Here is a tiny trained network, its code and every weight. The questions are about switching its units off for an input and a class, where a switched-off unit gives its printed mean instead of its output.

import numpy as np


def w(rows, s, z=0):
    codes = np.array(rows[::2]) - 128.0
    scale = np.full(codes.shape[1], s)
    scale[-1] = z or s
    return codes * scale


def f(y):
    return np.maximum(y, 0)


def log_softmax(a):
    a = a - a.max(-1, keepdims=True)
    return a - np.log(np.exp(a).sum(-1, keepdims=True))


def net(x, mask):
    res = np.array(x, float).reshape(1, 3) / 4 @ E
    y = f(res @ A[0][:, :-1].T + A[0][:, -1])
    res = res + np.where(mask, y, B[0][:, -1]) @ B[0][:, :-1]
    return log_softmax(res[-1] @ U[:, :-1].T + U[:, -1])


A, B = {}, {}
E = w([
[163,145,128,65,202,39,112,223,4],'x0',
[110,23,255,35,74,103,187,46,62],'x1',
[226,70,46,164,87,139,4,47,57],'x2',
],0.0064)
A[0] = w([
[98,223,47,207,185,148,107,205,218,41],'neuron 1',
[132,141,173,102,113,93,118,139,98,253],'neuron 2',
[70,112,118,140,68,242,154,99,215,45],'neuron 3',
[195,70,63,161,59,136,32,86,58,79],'neuron 4',
[223,98,83,137,87,147,59,82,102,49],'neuron 5',
[22,194,198,86,172,143,254,184,214,50],'neuron 6',
[155,206,33,188,177,137,100,192,166,9],'neuron 7',
[192,110,98,67,197,57,106,213,39,18],'neuron 8',
[37,150,158,128,136,146,209,209,172,45],'neuron 9',
[170,135,114,70,181,76,124,178,57,41],'neuron 10',
[180,233,73,214,173,157,78,159,144,45],'neuron 11',
[157,41,209,67,88,122,186,57,95,21],'neuron 12',
[217,124,55,134,101,132,63,104,89,75],'neuron 13',
[82,110,122,166,43,219,183,49,179,94],'neuron 14',
[163,104,144,89,178,85,118,181,60,61],'neuron 15',
[67,214,184,82,164,100,248,202,199,56],'neuron 16',
[103,101,155,191,86,196,131,66,217,37],'neuron 17',
[119,36,216,30,47,86,169,43,62,84],'neuron 18',
[150,102,138,114,182,118,119,174,84,236],'neuron 19',
[219,74,103,161,84,122,70,69,79,47],'neuron 20',
[161,173,149,83,196,72,147,186,76,115],'neuron 21',
[122,19,223,89,73,101,219,78,53,29],'neuron 22',
[130,113,147,145,115,197,137,89,178,255],'neuron 23',
[123,122,129,168,53,205,130,68,231,29],'neuron 24',
[220,56,112,163,112,140,58,56,61,86],'neuron 25',
[119,86,110,184,67,225,134,84,210,42],'neuron 26',
[152,219,81,208,183,155,97,169,139,236],'neuron 27',
[134,134,130,86,201,72,90,207,41,33],'neuron 28',
],0.0068,0.0076)
B[0] = w([
[111,47,123,47,207,186,73,92,164,206],'neuron 1',
[176,110,110,118,61,78,90,50,211,228],'neuron 2',
[111,125,167,213,197,69,68,168,47,181],'neuron 3',
[194,160,99,116,70,187,199,199,74,203],'neuron 4',
[178,146,109,139,98,192,197,212,56,173],'neuron 5',
[229,104,159,114,60,205,203,208,58,219],'neuron 6',
[49,40,101,41,254,193,66,68,209,180],'neuron 7',
[113,147,206,207,234,76,76,182,33,181],'neuron 8',
[201,89,143,132,90,219,179,222,36,177],'neuron 9',
[75,159,180,208,201,60,58,162,44,165],'neuron 10',
[80,52,101,64,209,197,130,131,159,187],'neuron 11',
[84,37,112,44,241,176,80,103,126,187],'neuron 12',
[183,120,152,111,94,191,189,190,90,180],'neuron 13',
[114,142,162,187,151,81,80,129,84,204],'neuron 14',
[111,117,185,186,163,70,67,138,76,165],'neuron 15',
[219,122,135,135,62,208,197,207,53,208],'neuron 16',
[72,152,156,206,222,73,75,180,48,177],'neuron 17',
[88,61,94,53,211,188,95,94,180,235],'neuron 18',
[193,129,145,132,82,57,97,72,147,220],'neuron 19',
[164,140,132,110,139,186,174,205,79,177],'neuron 20',
[135,120,149,183,122,82,90,133,75,189],'neuron 21',
[56,54,100,58,244,219,104,103,178,206],'neuron 22',
[221,149,143,146,60,54,81,30,161,239],'neuron 23',
[101,135,199,199,218,57,65,164,34,178],'neuron 24',
[186,153,72,103,64,194,192,206,85,199],'neuron 25',
[101,145,188,210,201,65,66,171,58,178],'neuron 26',
[140,76,127,63,113,141,85,58,190,255],'neuron 27',
[91,133,166,207,224,56,64,186,57,175],'neuron 28',
],0.0093,0.0097)
U = w([
[67,89,107,22,219,211,116,87,184,15],'0',
[173,159,116,135,47,219,236,245,63,38],'1',
[91,172,147,241,186,5,88,165,72,1],'2',
[177,164,105,93,37,48,133,35,208,254],'3',
],0.011,0.0086)

Each question gives the input, the list of numbers given to net, and the class t.
The units are the neurons (one row each of A and B). Each row of codes is followed by its name. A weight is (code - 128) times the scale printed after its matrix; where a second scale follows, it is the last column's (A, B and U).
mask holds one flag per neuron, in row order. A switched-off neuron (its flag False) gives its mean, the last column of its row in B, instead of its output. The means were averaged over made-up inputs and are rounded, as every weight is.
A unit's drop is (log p(t) with every unit on - log p(t) with that unit switched off) / (log p(t) with every unit on - log p(t) with every unit switched off).
The circuit of an input: a set's keep is (log p(t) with only the set's units on - log p(t) with every unit switched off) / (log p(t) with every unit on - log p(t) with every unit switched off). Starting from the 12 units with the biggest drops (on a tie, the unit counted first), units are removed one at a time, each time the one whose removal leaves the highest keep (on an exact tie, the one counted first), for as long as the keep stays at least 0.8.
circuit, biggest first: the units of the circuit, biggest drop first
top k neurons: the k neurons with the biggest drops, biggest first
drop of u: that unit's drop, to one decimal
input [-2,-4,-5], class 1: circuit, biggest first	neuron 6
input [5,-5,-6], class 1: top 2 neurons	neuron 16; neuron 6
input [2,4,5], class 1: top 2 neurons	neuron 25; neuron 4
input [7,1,-6], class 2: top 2 neurons	neuron 28; neuron 10
input [5,-5,3], class 0: top 2 neurons	neuron 7; neuron 27
input [6,-8,-8], class 0: top 3 neurons	neuron 7; neuron 1; neuron 27
input [-6,5,7], class 1: top 2 neurons	neuron 25; neuron 4
input [-5,2,-5], class 1: top 3 neurons	neuron 6; neuron 16; neuron 9
input [-5,4,5], class 1: top 2 neurons	neuron 25; neuron 4
input [4,-5,5], class 0: top 2 neurons	neuron 7; neuron 27
input [4,-5,-7], class 1: top 2 neurons	neuron 16; neuron 6
input [7,-8,7], class 0: top 2 neurons	neuron 7; neuron 11
input [-8,-2,5], class 2: drop of neuron 19	0.0
input [-4,-3,3], class 2: circuit, biggest first	neuron 18
input [5,-1,-4], class 2: drop of neuron 21	0.1
input [-3,-3,-3], class 3: drop of neuron 22	0.2
